Below is a small trained network, with its code and all its weights. Each question gives an input and a target symbol and asks what happens when units are switched off, that is, made to give their printed mean instead of their output.

import numpy as np


def w(rows, s, z=0):
    codes = np.array(rows[::2]) - 128.0
    scale = np.full(codes.shape[1], s)
    scale[-1] = z or s
    return codes * scale


def norm(h):
    return h / np.sqrt((h * h).mean(-1, keepdims=True) + 1e-5)


def f(y):
    return np.maximum(y, 0)


def softmax(a):
    e = np.exp(a - a.max(-1, keepdims=True))
    return e / e.sum(-1, keepdims=True)


def log_softmax(a):
    a = a - a.max(-1, keepdims=True)
    return a - np.log(np.exp(a).sum(-1, keepdims=True))


def net(x, mask):
    ids = ['ΞΦΨΩαβγδεζηθλμστ'.index(c) for c in x.split()]
    T = len(ids)
    res = E[ids] + P[:T]
    u = 0
    for l in range(3):
        r = norm(res)
        for j in range(2):
            rows = slice(4 * j, 4 * j + 4)
            q, k, v = (r @ M[l][rows].T for M in (Q, K, V))
            z = softmax(np.where(np.tri(T) > 0, q @ k.T / 4**0.5, -1e9)) @ v
            o = O[l][rows]
            res = res + np.where(mask[u + j], z, o[:, -1]) @ o[:, :-1]
        u += 2
        y = f(norm(res) @ A[l][:, :-1].T + A[l][:, -1])
        res = res + np.where(mask[u : u + 4], y, B[l][:, -1]) @ B[l][:, :-1]
        u += 4
    return log_softmax(norm(res)[-1] @ U[:, :-1].T + U[:, -1])


Q, K, V, O, A, B = {}, {}, {}, {}, {}, {}
E = w([
[124,183,132,83,117,222],'Ξ',
[123,82,68,94,183,115],'Φ',
[72,97,137,73,143,2],'Ψ',
[190,111,116,179,100,109],'Ω',
[192,151,133,169,126,139],'α',
[157,102,87,177,67,114],'β',
[183,144,125,168,129,127],'γ',
[190,101,75,183,33,161],'δ',
[91,92,141,144,164,101],'ε',
[172,130,87,173,94,125],'ζ',
[44,120,187,144,115,145],'η',
[177,129,168,173,208,168],'θ',
[130,111,62,160,34,157],'λ',
[189,147,130,167,128,136],'μ',
[95,163,174,59,109,126],'σ',
[153,153,96,34,146,122],'τ',
],0.00076)
P = w([
[197,19,169,56,15,78],'0',
[177,46,149,83,44,82],'1',
[153,67,131,103,72,90],'2',
[142,80,139,104,95,92],'3',
[128,93,129,111,109,87],'4',
[114,105,125,117,127,93],'5',
[103,117,123,125,153,92],'6',
[89,127,114,128,172,97],'7',
[82,143,119,134,195,105],'8',
[63,152,127,138,217,105],'9',
[64,170,121,146,252,123],'10',
[45,185,102,162,253,118],'11',
[35,172,90,162,226,133],'12',
],0.00036)
Q[0] = w([
[7,155,67,135,73,148],'0.h1',
[9,148,62,137,75,145],'0.h1',
[19,157,57,136,43,136],'0.h1',
[231,75,201,132,239,136],'0.h1',
[130,145,181,164,170,117],'0.h2',
[98,78,85,120,44,105],'0.h2',
[174,162,169,119,203,157],'0.h2',
[97,92,79,107,63,117],'0.h2',
],0.0022)
K[0] = w([
[108,154,19,205,32,110],'0.h1',
[109,150,21,204,26,120],'0.h1',
[88,154,26,185,16,108],'0.h1',
[185,82,229,91,252,172],'0.h1',
[165,157,70,130,113,170],'0.h2',
[99,118,202,55,204,134],'0.h2',
[141,93,60,226,51,111],'0.h2',
[75,124,203,72,190,109],'0.h2',
],0.0028)
V[0] = w([
[171,46,129,41,187,168],'0.h1',
[179,28,231,29,189,175],'0.h1',
[127,128,128,132,128,130],'0.h1',
[141,159,2,139,149,74],'0.h1',
[70,40,82,109,124,203],'0.h2',
[42,73,145,62,218,128],'0.h2',
[102,122,206,53,241,139],'0.h2',
[84,106,100,210,65,158],'0.h2',
],0.00075)
O[0] = w([
[54,184,105,173,90,118,139],'0.h1',
[30,176,42,173,95,131,124],'0.h1',
[128,129,128,127,129,126,127],'0.h1',
[152,129,213,118,102,119,149],'0.h1',
[74,219,96,164,156,147,129],'0.h2',
[139,184,172,131,254,117,22],'0.h2',
[166,145,183,115,249,108,2],'0.h2',
[78,140,55,121,73,165,161],'0.h2',
],0.00084,0.00072)
A[0] = w([
[163,224,125,193,160,88,80],'0.n1',
[38,3,130,128,197,57,253],'0.n2',
[88,219,145,34,111,34,163],'0.n3',
[159,129,113,161,113,26,216],'0.n4',
],0.0015,0.00046)
B[0] = w([
[129,59,70,130,9,143,174],'0.n1',
[168,221,107,143,78,141,211],'0.n2',
[85,35,95,200,141,190,190],'0.n3',
[88,132,110,110,134,198,244],'0.n4',
],0.0015,0.0011)
Q[1] = w([
[69,152,68,153,126,180],'1.h1',
[183,117,200,90,148,63],'1.h1',
[172,137,220,77,175,53],'1.h1',
[189,86,147,144,100,122],'1.h1',
[150,53,60,220,47,207],'1.h2',
[94,163,217,29,186,36],'1.h2',
[150,87,17,252,19,235],'1.h2',
[94,108,4,226,2,224],'1.h2',
],0.0067)
K[1] = w([
[172,108,219,196,253,191],'1.h1',
[108,128,48,86,6,86],'1.h1',
[127,121,63,109,23,102],'1.h1',
[75,168,112,72,130,96],'1.h1',
[76,152,130,114,177,136],'1.h2',
[169,95,139,141,74,126],'1.h2',
[87,161,128,120,179,133],'1.h2',
[92,160,135,136,193,135],'1.h2',
],0.0059)
V[1] = w([
[156,94,147,227,168,163],'1.h1',
[120,157,129,46,89,112],'1.h1',
[113,141,106,46,82,72],'1.h1',
[155,117,107,158,158,139],'1.h1',
[57,38,155,28,177,122],'1.h2',
[116,2,180,176,122,183],'1.h2',
[195,107,59,46,171,218],'1.h2',
[143,77,33,169,168,50],'1.h2',
],0.0017)
O[1] = w([
[147,67,196,83,45,138,254],'1.h1',
[106,168,91,158,190,112,45],'1.h1',
[145,177,65,186,186,98,39],'1.h1',
[139,99,139,104,102,127,174],'1.h1',
[45,80,131,78,247,151,85],'1.h2',
[120,33,166,179,144,205,209],'1.h2',
[203,89,15,8,122,191,221],'1.h2',
[203,21,69,82,154,12,157],'1.h2',
],0.0019,0.00071)
A[1] = w([
[111,79,82,134,125,114,215],'1.n1',
[91,88,95,182,177,2,1],'1.n2',
[127,88,97,178,105,130,157],'1.n3',
[123,74,81,213,83,114,218],'1.n4',
],0.0019,0.00068)
B[1] = w([
[113,98,155,97,181,105,207],'1.n1',
[84,137,236,2,92,90,150],'1.n2',
[97,155,144,111,181,111,201],'1.n3',
[91,160,166,119,191,110,253],'1.n4',
],0.0018)
Q[2] = w([
[249,174,216,120,221,79],'2.h1',
[67,39,138,123,60,74],'2.h1',
[141,66,56,128,6,185],'2.h1',
[70,29,140,128,50,64],'2.h1',
[144,145,191,212,112,137],'2.h2',
[135,165,177,203,96,154],'2.h2',
[123,87,129,4,178,172],'2.h2',
[147,153,168,225,96,132],'2.h2',
],0.0036)
K[2] = w([
[214,91,254,160,213,124],'2.h1',
[103,78,53,152,29,35],'2.h1',
[92,107,58,159,34,194],'2.h1',
[104,77,63,164,37,48],'2.h1',
[153,63,84,108,124,97],'2.h2',
[162,54,70,91,137,120],'2.h2',
[170,210,179,169,97,145],'2.h2',
[135,48,70,75,128,99],'2.h2',
],0.004)
V[2] = w([
[92,111,201,123,166,176],'2.h1',
[255,132,174,139,134,92],'2.h1',
[125,171,72,128,113,166],'2.h1',
[139,189,147,119,97,155],'2.h1',
[94,135,139,188,124,150],'2.h2',
[110,102,97,177,165,198],'2.h2',
[135,169,160,190,97,138],'2.h2',
[41,147,113,144,125,71],'2.h2',
],0.0012)
O[2] = w([
[127,229,110,6,97,102,55],'2.h1',
[224,147,121,212,254,193,49],'2.h1',
[108,59,210,108,134,108,120],'2.h1',
[110,107,166,41,203,146,5],'2.h1',
[209,76,87,119,137,122,104],'2.h2',
[253,131,151,193,116,72,203],'2.h2',
[145,47,47,80,188,110,36],'2.h2',
[193,52,143,92,68,222,38],'2.h2',
],0.00075,0.00025)
A[2] = w([
[170,251,75,86,121,110,131],'2.n1',
[186,102,225,121,155,76,152],'2.n2',
[33,73,168,116,129,181,7],'2.n3',
[172,143,37,174,81,223,142],'2.n4',
],0.0015,0.0013)
B[2] = w([
[167,115,142,110,37,45,198],'2.n1',
[122,135,191,37,114,93,221],'2.n2',
[203,69,155,248,211,182,177],'2.n3',
[100,197,152,71,185,165,255],'2.n4',
],0.0016,0.00074)
U = w([
[65,254,77,38,124,246,163],'Ξ',
[211,161,8,33,102,15,144],'Φ',
[14,145,212,26,202,9,137],'Ψ',
[208,57,190,157,150,52,129],'Ω',
[205,167,188,105,163,158,96],'α',
[130,46,121,200,104,49,134],'β',
[197,140,173,123,188,122,93],'γ',
[219,78,81,208,53,216,206],'δ',
[164,252,126,188,35,25,202],'ε',
[185,107,113,166,154,98,13],'ζ',
[15,220,208,245,111,146,203],'η',
[172,73,182,91,70,155,5],'θ',
[27,57,59,155,45,113,136],'λ',
[193,156,174,111,170,146,3],'μ',
[26,33,166,207,249,223,116],'σ',
[113,38,9,24,239,152,170],'τ',
],0.0071,0.0013)

Each question gives the input, a string of symbols that net reads in full, and the target symbol t.
The units are the heads (4 rows each of Q, K, V and O) and the neurons (one row each of A and B). Each row of codes is followed by its name. A weight is (code - 128) times the scale printed after its matrix; where a second scale follows, it is the last column's (O, A, B and U).
mask holds one flag per unit, layer by layer, with each layer's heads first. A switched-off unit (its flag False) gives its mean, the last column of its rows in O or B, instead of its output. The means were averaged over made-up inputs and are rounded, as every weight is.
A unit's drop is (log p(t) with every unit on - log p(t) with that unit switched off) / (log p(t) with every unit on - log p(t) with every unit switched off).
The circuit of an input: a set's keep is (log p(t) with only the set's units on - log p(t) with every unit switched off) / (log p(t) with every unit on - log p(t) with every unit switched off). Starting from the 12 units with the biggest drops (on a tie, the unit counted first), units are removed one at a time, each time the one whose removal leaves the highest keep (on an exact tie, the one counted first), for as long as the keep stays at least 0.8.
units of the circuit, in order: the units of the circuit, biggest drop first
unit that matters most: the unit with the biggest drop
k most important neurons: the k neurons with the biggest drops, biggest first
k most important neurons of layer l: the k neurons of layer l with the biggest drops, biggest first
which heads matter: for each layer, one digit per head in row order, 1 if its drop is at least 0.15 and else 0, layers parted by /
drop of u: that unit's drop, to one decimal
input τ ε λ Ξ Ξ δ α β, target Ξ: which heads matter	00 / 01 / 00
input τ λ β δ α δ μ γ η λ α β, target η: 2 most important neurons	(0.n1, 0.n2)
input Ξ η σ σ η γ Ω μ η δ δ σ δ, target σ: unit that matters most	0.n3
input ε ε θ, target ε: which heads matter	01 / 01 / 00
input Ψ δ Ξ δ η σ Ξ λ η, target η: 2 most important neurons	(0.n2, 0.n4)
input Ω θ Ω Φ τ λ δ α σ ζ β, target σ: 2 most important neurons	(0.n3, 2.n3)
input Φ μ β λ Ω δ ζ λ Ω τ δ γ, target τ: units of the circuit, in order	(1.h2, 0.n1, 0.n3)
input λ δ Ω Ω Ψ γ α δ δ ε γ β, target ε: units of the circuit, in order	(0.n2, 1.h2)
input Φ Φ ζ η, target η: which heads matter	00 / 00 / 10
input ζ δ Ξ θ δ η λ Ω τ σ τ Ω β, target τ: units of the circuit, in order	(1.h2, 0.n3)
input ζ ζ γ Ψ λ, target Ψ: units of the circuit, in order	(1.h2, 1.n2)
input λ δ β μ β λ Ξ τ, target τ: units of the circuit, in order	(0.n3, 1.h1)
input Ψ δ δ Ω α ζ τ Ω λ σ δ μ, target σ: 2 most important neurons	(0.n3, 0.n1)
input α δ δ ε Ω Φ ζ, target Φ: units of the circuit, in order	(1.h2, 0.n2)
input β Ξ σ ζ δ δ Φ Φ Ξ Ψ Ψ σ, target σ: most important neuron of layer 2	(2.n3)
input η β Ξ μ ζ ε Ω Ξ δ, target Ξ: 2 most important neurons	(0.n2, 2.n4)
input Ω λ δ δ δ δ ε α Φ Ψ δ γ, target Ψ: 3 most important neurons	(0.n1, 0.n3, 0.n2)
input Ω γ δ δ δ λ Ξ μ δ Ω δ α δ, target Ξ: 2 most important neurons	(0.n1, 2.n4)
input ζ σ ε τ α λ, target τ: 2 most important neurons of layer 0	(0.n2, 0.n3)
input Φ Ω Ω Ξ ζ τ δ β δ μ, target τ: 2 most important neurons	(0.n1, 0.n3)
input β Ω γ Φ α Ξ Ξ λ, target Ξ: units of the circuit, in order	(1.h2)
input λ ζ δ μ δ λ δ β, target β: 2 most important neurons of layer 1	(1.n4, 1.n2)
input σ β σ μ γ γ β Ω η γ δ λ, target η: 2 most important neurons of layer 0	(0.n1, 0.n2)
input Ψ γ β α, target Ψ: 2 most important neurons	(0.n2, 1.n2)
input τ α Ω τ Ω τ δ, target τ: drop of 0.n3	0.2
input λ ε ζ β, target ε: drop of 1.h1	0.1
input δ δ δ β δ ε λ Φ ε λ, target ε: drop of 2.n1	0.0
input τ Ω γ Ψ δ Φ, target Φ: drop of 0.n2	0.8
input θ β α σ θ λ σ σ, target σ: units of the circuit, in order	(0.n3)
